Here is a tiny trained network, its code and every weight. The questions are about switching its units off for an input and a target symbol, where a switched-off unit gives its printed mean instead of its output.

import numpy as np


def w(rows, s, z=0):
    codes = np.array(rows[::2]) - 128.0
    scale = np.full(codes.shape[1], s)
    scale[-1] = z or s
    return codes * scale


def norm(h):
    return h / np.sqrt((h * h).mean(-1, keepdims=True) + 1e-5)


def f(y):
    return y / 2 * (1 + np.tanh(0.7978845608 * (y + 0.044715 * y**3)))


def softmax(a):
    e = np.exp(a - a.max(-1, keepdims=True))
    return e / e.sum(-1, keepdims=True)


def log_softmax(a):
    a = a - a.max(-1, keepdims=True)
    return a - np.log(np.exp(a).sum(-1, keepdims=True))


def net(x, mask):
    ids = ['αγδεζηλξπστφ'.index(c) for c in x.split()]
    T = len(ids)
    res = E[ids] + P[:T]
    u = 0
    for l in range(3):
        r = norm(res)
        for j in range(3):
            rows = slice(2 * j, 2 * j + 2)
            q, k, v = (r @ M[l][rows].T for M in (Q, K, V))
            z = softmax(np.where(np.tri(T) > 0, q @ k.T / 2**0.5, -1e9)) @ v
            o = O[l][rows]
            res = res + np.where(mask[u + j], z, o[:, -1]) @ o[:, :-1]
        u += 3
        y = f(norm(res) @ A[l][:, :-1].T + A[l][:, -1])
        res = res + np.where(mask[u : u + 4], y, B[l][:, -1]) @ B[l][:, :-1]
        u += 4
    return log_softmax(norm(res)[-1] @ U[:, :-1].T + U[:, -1])


Q, K, V, O, A, B = {}, {}, {}, {}, {}, {}
E = w([
[185,196,109,89],'α',
[191,97,99,109],'γ',
[85,70,96,81],'δ',
[216,87,159,149],'ε',
[120,174,147,114],'ζ',
[60,212,91,132],'η',
[192,106,94,150],'λ',
[133,94,11,162],'ξ',
[129,91,138,84],'π',
[183,116,139,2],'σ',
[238,137,188,125],'τ',
[150,148,153,197],'φ',
],0.0064)
P = w([
[128,148,88,169],'0',
[112,160,102,64],'1',
[115,123,134,255],'2',
[119,145,96,174],'3',
[112,150,102,58],'4',
[144,149,203,92],'5',
],0.0048)
Q[0] = w([
[136,120,56,211],'0.h1',
[70,71,142,197],'0.h1',
[102,46,150,24],'0.h2',
[97,252,103,20],'0.h2',
[92,51,162,89],'0.h3',
[183,103,104,176],'0.h3',
],0.0042)
K[0] = w([
[100,85,118,103],'0.h1',
[195,25,69,122],'0.h1',
[3,45,174,93],'0.h2',
[37,187,199,92],'0.h2',
[67,104,152,117],'0.h3',
[120,134,206,86],'0.h3',
],0.0046)
V[0] = w([
[103,158,158,122],'0.h1',
[142,103,171,218],'0.h1',
[88,251,61,34],'0.h2',
[151,104,153,42],'0.h2',
[159,111,71,72],'0.h3',
[11,144,36,147],'0.h3',
],0.0028)
O[0] = w([
[125,51,123,117,112],'0.h1',
[122,125,130,76,75],'0.h1',
[160,76,86,108,250],'0.h2',
[220,253,130,102,122],'0.h2',
[105,143,44,118,188],'0.h3',
[178,136,133,137,145],'0.h3',
],0.0023,0.0022)
A[0] = w([
[122,92,95,253,22],'0.n1',
[98,155,140,185,60],'0.n2',
[161,174,132,150,252],'0.n3',
[74,170,107,236,54],'0.n4',
],0.0042,0.00025)
B[0] = w([
[140,211,152,2,229],'0.n1',
[73,130,122,53,100],'0.n2',
[96,60,131,135,254],'0.n3',
[190,79,205,25,194],'0.n4',
],0.0044,0.00081)
Q[1] = w([
[109,55,80,204],'1.h1',
[158,43,172,202],'1.h1',
[59,124,156,105],'1.h2',
[181,90,189,128],'1.h2',
[101,196,29,79],'1.h3',
[219,166,3,206],'1.h3',
],0.0049)
K[1] = w([
[96,85,165,252],'1.h1',
[142,97,136,195],'1.h1',
[94,97,101,98],'1.h2',
[143,46,186,181],'1.h2',
[116,150,3,96],'1.h3',
[234,173,77,160],'1.h3',
],0.0057)
V[1] = w([
[144,152,145,149],'1.h1',
[178,162,88,57],'1.h1',
[79,116,138,174],'1.h2',
[121,152,105,103],'1.h2',
[63,144,60,92],'1.h3',
[1,138,122,81],'1.h3',
],0.0045)
O[1] = w([
[199,89,148,90,125],'1.h1',
[119,195,195,115,253],'1.h1',
[193,253,105,98,54],'1.h2',
[107,135,128,44,164],'1.h2',
[119,47,163,146,156],'1.h3',
[186,148,104,63,67],'1.h3',
],0.0039,0.0043)
A[1] = w([
[90,188,1,41,143],'1.n1',
[186,122,153,112,187],'1.n2',
[180,100,77,226,5],'1.n3',
[82,205,245,68,102],'1.n4',
],0.0041,0.0022)
B[1] = w([
[77,29,152,183,229],'1.n1',
[24,179,50,109,185],'1.n2',
[169,155,155,47,107],'1.n3',
[253,91,96,107,251],'1.n4',
],0.0036,0.0023)
Q[2] = w([
[40,151,219,79],'2.h1',
[152,120,168,210],'2.h1',
[44,62,20,48],'2.h2',
[109,87,153,37],'2.h2',
[75,184,27,153],'2.h3',
[165,253,86,190],'2.h3',
],0.0047)
K[2] = w([
[65,176,254,109],'2.h1',
[70,117,67,145],'2.h1',
[119,73,203,113],'2.h2',
[130,120,190,73],'2.h2',
[72,171,38,110],'2.h3',
[126,130,79,168],'2.h3',
],0.0065)
V[2] = w([
[251,104,49,154],'2.h1',
[165,151,60,161],'2.h1',
[147,10,181,165],'2.h2',
[217,241,157,64],'2.h2',
[11,254,33,56],'2.h3',
[68,180,32,155],'2.h3',
],0.0025)
O[2] = w([
[251,235,169,167,255],'2.h1',
[178,170,164,85,176],'2.h1',
[233,140,201,128,34],'2.h2',
[178,108,117,93,219],'2.h2',
[167,219,185,215,229],'2.h3',
[85,126,185,167,114],'2.h3',
],0.0025,0.00043)
A[2] = w([
[155,185,210,255,40],'2.n1',
[169,67,116,7,158],'2.n2',
[208,92,240,237,2],'2.n3',
[45,19,125,247,74],'2.n4',
],0.0036,0.0012)
B[2] = w([
[86,77,144,124,157],'2.n1',
[99,113,98,183,251],'2.n2',
[155,94,76,199,135],'2.n3',
[183,145,254,121,162],'2.n4',
],0.005,0.0019)
U = w([
[168,87,111,201,13],'α',
[121,89,153,183,115],'γ',
[76,229,73,97,180],'δ',
[105,93,180,114,56],'ε',
[174,140,162,72,30],'ζ',
[75,71,147,79,90],'η',
[182,79,78,46,138],'λ',
[125,120,251,137,133],'ξ',
[206,168,95,138,250],'π',
[82,64,2,138,179],'σ',
[58,199,145,249,219],'τ',
[129,71,107,201,146],'φ',
],0.0086,0.0018)

Each question gives the input, a string of symbols that net reads in full, and the target symbol t.
The units are the heads (2 rows each of Q, K, V and O) and the neurons (one row each of A and B). Each row of codes is followed by its name. A weight is (code - 128) times the scale printed after its matrix; where a second scale follows, it is the last column's (O, A, B and U).
mask holds one flag per unit, layer by layer, with each layer's heads first. A switched-off unit (its flag False) gives its mean, the last column of its rows in O or B, instead of its output. The means were averaged over made-up inputs and are rounded, as every weight is.
A unit's drop is (log p(t) with every unit on - log p(t) with that unit switched off) / (log p(t) with every unit on - log p(t) with every unit switched off).
The circuit of an input: a set's keep is (log p(t) with only the set's units on - log p(t) with every unit switched off) / (log p(t) with every unit on - log p(t) with every unit switched off). Starting from the 12 units with the biggest drops (on a tie, the unit counted first), units are removed one at a time, each time the one whose removal leaves the highest keep (on an exact tie, the one counted first), for as long as the keep stays at least 0.8.
units of the circuit, in order: the units of the circuit, biggest drop first
unit that matters most: the unit with the biggest drop
k most important neurons: the k neurons with the biggest drops, biggest first
top k neurons in layer l: the k neurons of layer l with the biggest drops, biggest first
drop when u is switched off: that unit's drop, to one decimal
input γ ζ α, target π: unit that matters most => 0.n1
input δ ε α γ, target π: units of the circuit, in order => 1.n3, 1.n1, 2.h1
input ξ ε η, target δ: 3 most important neurons => 0.n1, 0.n4, 1.n4
input τ α λ σ, target σ: units of the circuit, in order => 2.n2, 0.n4, 2.n4
input π ζ ε λ, target δ: 2 most important neurons => 1.n1, 0.n1
input λ α ε α ζ, target σ: units of the circuit, in order => 1.n4, 0.n1, 2.n2, 2.n4
input δ α η, target δ: 4 most important neurons => 0.n1, 0.n4, 0.n2, 2.n4
input α ζ γ α α, target σ: units of the circuit, in order => 1.n1, 0.n1, 2.n2
input ε α α γ, target π: units of the circuit, in order => 1.n1, 2.h1
input δ α π, target λ: 2 most important neurons => 0.n1, 1.n4
input η ξ α π, target ξ: 2 most important neurons => 1.n4, 2.n4
input π σ ξ ζ, target λ: 2 most important neurons => 0.n4, 1.n4
input ε τ α, target π: 2 most important neurons => 0.n4, 1.n1
input γ π ε α, target τ: 4 most important neurons => 1.n4, 0.n1, 2.n1, 0.n3
input α δ α α φ, target λ: unit that matters most => 1.n4
input α σ ξ γ π π, target λ: 2 most important neurons => 1.n4, 2.n4
input ξ γ α ζ α, target σ: 4 most important neurons => 1.n1, 0.n1, 0.n4, 2.n2
input α α α γ γ, target ξ: top 2 neurons in layer 0 => 0.n4, 0.n1
input δ γ ε λ, target δ: top 3 neurons in layer 1 => 1.n1, 1.n3, 1.n4
input λ α α π, target ξ: unit that matters most => 2.n4
input α φ ζ α ε, target σ: top 3 neurons in layer 1 => 1.n1, 1.n4, 1.n2
input ζ ζ α α η γ, target σ: top 2 neurons in layer 0 => 0.n4, 0.n1
input φ α α ξ ζ γ, target σ: drop when 1.h1 is switched off => 0.0
input ε γ π π ζ, target σ: drop when 0.n1 is switched off => 0.3
input λ α γ σ, target σ: drop when 2.n4 is switched off => 0.2
input ζ φ α ζ, target λ: drop when 1.n4 is switched off => 0.2
input λ π α γ γ, target ξ: top neuron in layer 0 => 0.n4
input π α λ α, target τ: top 2 neurons in layer 1 => 1.n4, 1.n1
